Below is a small trained network, with its code and all its weights. Each question gives an input and a target symbol and asks what happens when units are switched off, that is, made to give their printed mean instead of their output.

import numpy as np


def w(rows, s, z=0):
    codes = np.array(rows[::2]) - 128.0
    scale = np.full(codes.shape[1], s)
    scale[-1] = z or s
    return codes * scale


def norm(h):
    return h / np.sqrt((h * h).mean(-1, keepdims=True) + 1e-5)


def f(y):
    return y / 2 * (1 + np.tanh(0.7978845608 * (y + 0.044715 * y**3)))


def softmax(a):
    e = np.exp(a - a.max(-1, keepdims=True))
    return e / e.sum(-1, keepdims=True)


def log_softmax(a):
    a = a - a.max(-1, keepdims=True)
    return a - np.log(np.exp(a).sum(-1, keepdims=True))


def net(x, mask):
    ids = ['αεζμσφω'.index(c) for c in x.split()]
    T = len(ids)
    res = E[ids] + P[:T]
    u = 0
    for l in range(3):
        r = norm(res)
        for j in range(3):
            rows = slice(2 * j, 2 * j + 2)
            q, k, v = (r @ M[l][rows].T for M in (Q, K, V))
            z = softmax(np.where(np.tri(T) > 0, q @ k.T / 2**0.5, -1e9)) @ v
            o = O[l][rows]
            res = res + np.where(mask[u + j], z, o[:, -1]) @ o[:, :-1]
        u += 3
        y = f(norm(res) @ A[l][:, :-1].T + A[l][:, -1])
        res = res + np.where(mask[u : u + 4], y, B[l][:, -1]) @ B[l][:, :-1]
        u += 4
    return log_softmax(norm(res)[-1] @ U[:, :-1].T + U[:, -1])


Q, K, V, O, A, B = {}, {}, {}, {}, {}, {}
E = w([
[167,249,194,125,54,163,93],'α',
[107,72,191,120,92,33,153],'ε',
[118,69,167,79,87,214,130],'ζ',
[152,76,168,60,228,116,143],'μ',
[159,95,76,104,165,214,11],'σ',
[81,169,45,108,70,225,161],'φ',
[206,86,68,157,137,144,114],'ω',
],0.018)
P = w([
[128,61,221,253,155,255,214],'0',
[147,87,191,182,171,220,179],'1',
[141,97,170,157,155,203,158],'2',
[126,101,173,144,128,167,145],'3',
[126,114,167,112,108,136,141],'4',
[120,127,140,90,97,105,126],'5',
[109,139,141,76,80,92,110],'6',
[95,157,145,64,63,84,107],'7',
],0.0083)
Q[0] = w([
[76,123,96,173,16,173,118],'L0H1',
[58,203,1,236,135,36,203],'L0H1',
[154,117,113,211,114,87,77],'L0H2',
[99,156,180,158,56,124,156],'L0H2',
[132,132,98,133,74,173,124],'L0H3',
[137,81,104,90,120,32,135],'L0H3',
],0.0098)
K[0] = w([
[169,65,118,72,177,187,74],'L0H1',
[203,75,187,233,168,193,178],'L0H1',
[183,65,179,238,91,127,114],'L0H2',
[91,129,188,179,92,102,141],'L0H2',
[84,161,54,133,47,81,110],'L0H3',
[105,145,254,124,152,87,108],'L0H3',
],0.0093)
V[0] = w([
[116,148,98,123,151,192,219],'L0H1',
[217,97,214,80,92,127,126],'L0H1',
[1,83,148,128,138,63,94],'L0H2',
[91,130,115,163,177,158,129],'L0H2',
[219,139,35,168,108,149,171],'L0H3',
[17,135,124,165,162,103,142],'L0H3',
],0.0069)
O[0] = w([
[178,113,126,81,50,121,195,181],'L0H1',
[131,167,136,253,108,117,142,253],'L0H1',
[160,211,130,63,114,146,132,42],'L0H2',
[171,84,232,95,200,177,77,141],'L0H2',
[139,149,44,155,114,168,162,120],'L0H3',
[172,159,140,54,96,107,153,61],'L0H3',
],0.011,0.004)
A[0] = w([
[140,39,166,2,125,89,98,30],'L0N1',
[110,146,97,184,116,143,123,208],'L0N2',
[235,202,126,86,133,170,72,36],'L0N3',
[155,203,100,90,251,210,110,4],'L0N4',
],0.007,0.0018)
B[0] = w([
[178,114,81,149,175,194,162,255],'L0N1',
[190,99,207,1,127,114,84,238],'L0N2',
[99,142,218,131,185,156,161,125],'L0N3',
[93,83,165,184,100,121,126,152],'L0N4',
],0.009,0.0022)
Q[1] = w([
[158,140,132,70,96,213,16],'L1H1',
[128,147,177,133,185,85,101],'L1H1',
[110,11,93,128,89,170,89],'L1H2',
[51,92,96,106,126,162,195],'L1H2',
[169,169,160,92,105,61,116],'L1H3',
[96,108,169,159,73,126,127],'L1H3',
],0.013)
K[1] = w([
[202,11,131,126,162,95,92],'L1H1',
[47,160,109,147,135,77,142],'L1H1',
[203,82,46,153,139,135,125],'L1H2',
[174,132,129,30,128,153,109],'L1H2',
[69,129,161,177,155,140,120],'L1H3',
[102,174,116,140,190,87,69],'L1H3',
],0.012)
V[1] = w([
[154,119,173,41,171,223,140],'L1H1',
[153,2,132,115,106,80,120],'L1H1',
[58,70,124,109,176,230,193],'L1H2',
[121,71,113,104,150,67,177],'L1H2',
[98,195,133,158,123,161,137],'L1H3',
[137,138,114,116,5,90,119],'L1H3',
],0.008)
O[1] = w([
[99,157,57,94,171,82,115,237],'L1H1',
[44,69,58,202,68,132,118,255],'L1H1',
[40,175,225,142,87,103,151,234],'L1H2',
[62,22,162,168,89,149,217,109],'L1H2',
[130,208,81,50,114,124,158,110],'L1H3',
[127,94,254,104,92,190,96,71],'L1H3',
],0.0079,0.0044)
A[1] = w([
[165,92,49,100,83,199,95,4],'L1N1',
[144,41,136,120,253,130,106,26],'L1N2',
[177,220,214,96,223,118,174,91],'L1N3',
[128,154,23,145,169,249,141,220],'L1N4',
],0.0078,0.0021)
B[1] = w([
[217,109,92,240,175,248,205,170],'L1N1',
[100,172,171,116,2,216,239,252],'L1N2',
[245,170,149,202,247,132,73,186],'L1N3',
[232,66,201,29,140,98,173,252],'L1N4',
],0.0085,0.0039)
Q[2] = w([
[82,232,109,195,126,136,181],'L2H1',
[80,70,156,129,134,91,71],'L2H1',
[2,66,124,84,104,99,106],'L2H2',
[132,148,90,187,89,127,132],'L2H2',
[149,69,201,170,156,51,190],'L2H3',
[190,179,169,222,126,45,165],'L2H3',
],0.012)
K[2] = w([
[135,95,201,114,254,41,130],'L2H1',
[36,149,118,149,139,187,92],'L2H1',
[32,46,65,84,116,148,154],'L2H2',
[140,244,89,120,108,176,190],'L2H2',
[94,51,194,116,120,76,111],'L2H3',
[135,138,218,147,185,74,61],'L2H3',
],0.0099)
V[2] = w([
[107,77,64,189,57,204,23],'L2H1',
[152,2,132,127,232,67,66],'L2H1',
[125,40,179,212,202,72,31],'L2H2',
[116,166,104,178,60,154,94],'L2H2',
[161,95,129,87,122,17,60],'L2H3',
[92,132,22,80,89,68,135],'L2H3',
],0.0077)
O[2] = w([
[234,175,114,118,121,2,83,157],'L2H1',
[69,37,193,176,171,148,65,84],'L2H1',
[112,112,91,39,69,171,201,137],'L2H2',
[148,169,169,103,232,175,147,147],'L2H2',
[24,2,212,223,100,216,193,32],'L2H3',
[221,144,194,80,112,164,181,2],'L2H3',
],0.0078,0.006)
A[2] = w([
[129,140,76,74,178,35,60,2],'L2N1',
[171,162,61,9,169,147,69,95],'L2N2',
[31,139,40,170,151,94,134,48],'L2N3',
[171,41,111,142,254,167,181,131],'L2N4',
],0.0083,0.0057)
B[2] = w([
[128,69,182,91,191,36,41,150],'L2N1',
[66,87,167,85,165,137,179,253],'L2N2',
[112,181,2,181,181,91,174,145],'L2N3',
[184,172,95,136,23,69,41,195],'L2N4',
],0.01,0.0044)
U = w([
[183,187,218,168,189,167,127,138],'α',
[71,67,254,173,120,160,180,178],'ε',
[65,186,160,102,17,93,72,2],'ζ',
[63,134,70,170,201,117,182,82],'μ',
[77,72,154,66,190,114,65,181],'σ',
[165,117,156,33,110,178,198,144],'φ',
[176,59,82,138,51,176,85,79],'ω',
],0.0084,0.0033)

Each question gives the input, a string of symbols that net reads in full, and the target symbol t.
The units are the heads (2 rows each of Q, K, V and O) and the neurons (one row each of A and B). Each row of codes is followed by its name. A weight is (code - 128) times the scale printed after its matrix; where a second scale follows, it is the last column's (O, A, B and U).
mask holds one flag per unit, layer by layer, with each layer's heads first. A switched-off unit (its flag False) gives its mean, the last column of its rows in O or B, instead of its output. The means were averaged over made-up inputs and are rounded, as every weight is.
A unit's drop is (log p(t) with every unit on - log p(t) with that unit switched off) / (log p(t) with every unit on - log p(t) with every unit switched off).
The circuit of an input: a set's keep is (log p(t) with only the set's units on - log p(t) with every unit switched off) / (log p(t) with every unit on - log p(t) with every unit switched off). Starting from the 12 units with the biggest drops (on a tie, the unit counted first), units are removed one at a time, each time the one whose removal leaves the highest keep (on an exact tie, the one counted first), for as long as the keep stays at least 0.8.
units of the circuit, in order: the units of the circuit, biggest drop first
k most important neurons: the k neurons with the biggest drops, biggest first
k most important neurons of layer l: the k neurons of layer l with the biggest drops, biggest first
heads that matter: for each layer, one digit per head in row order, 1 if its drop is at least 0.15 and else 0, layers parted by /
input ζ σ ε α ε φ, target φ: heads that matter => 001 / 000 / 001
input α σ α, target σ: heads that matter => 010 / 110 / 000
input ω φ ω ζ σ μ, target φ: units of the circuit, in order => [L1N2]
input ε ζ ζ ε ω ζ, target ω: heads that matter => 000 / 010 / 000
input α ε ζ α, target ε: units of the circuit, in order => [L1H1, L2H1]
input σ φ ε ζ φ, target ε: units of the circuit, in order => [L2H1, L1H1]
input σ ε α ε α, target ε: heads that matter => 100 / 100 / 101
input φ α ε μ α σ ε, target μ: units of the circuit, in order => [L1H3, L0H1, L2N3]
input α μ ε ε φ μ, target φ: heads that matter => 100 / 000 / 000
input ζ μ ε μ μ σ ε, target μ: units of the circuit, in order => [L1H3, L0H1]
input μ σ μ, target μ: heads that matter => 000 / 010 / 000
input α φ μ ε ω α μ φ, target μ: units of the circuit, in order => [L2H2, L2N3]
input μ ε φ μ ε, target φ: units of the circuit, in order => [L1H2, L0H2, L1H1]
input ζ α μ ζ ζ α ε, target ε: units of the circuit, in order => [L2H3]
input μ ε α ω ε, target α: units of the circuit, in order => [L1H1, L1N3]
input ζ α ζ φ φ, target φ: heads that matter => 001 / 000 / 000
input μ φ α ε α ζ, target ζ: units of the circuit, in order => [L1H2, L2H3]
input ζ ω σ ζ, target ω: 2 most important neurons of layer 0 => [L0N2, L0N3]
input ζ σ ζ ε μ ζ, target μ: heads that matter => 100 / 001 / 000
input μ φ ζ, target φ: units of the circuit, in order => [L0H1]
input μ μ σ, target σ: heads that matter => 000 / 010 / 001
input μ α ω μ α, target ω: heads that matter => 011 / 110 / 001
input φ μ μ α ζ, target μ: heads that matter => 000 / 010 / 000
input α φ ω ζ ζ φ α, target φ: 2 most important neurons of layer 1 => [L1N1, L1N3]
input ε ζ μ σ ζ ζ, target σ: heads that matter => 000 / 000 / 100
input φ α μ μ α μ ε, target ε: heads that matter => 001 / 100 / 001
input ω ε ζ μ σ μ, target ε: heads that matter => 111 / 000 / 000
input ω σ σ ζ ε α, target α: units of the circuit, in order => [L2H2]
input ζ φ ε α ε, target α: 4 most important neurons => [L1N3, L0N3, L0N1, L2N2]
input μ μ φ σ φ, target σ: 3 most important neurons of layer 0 => [L0N1, L0N3, L0N2]
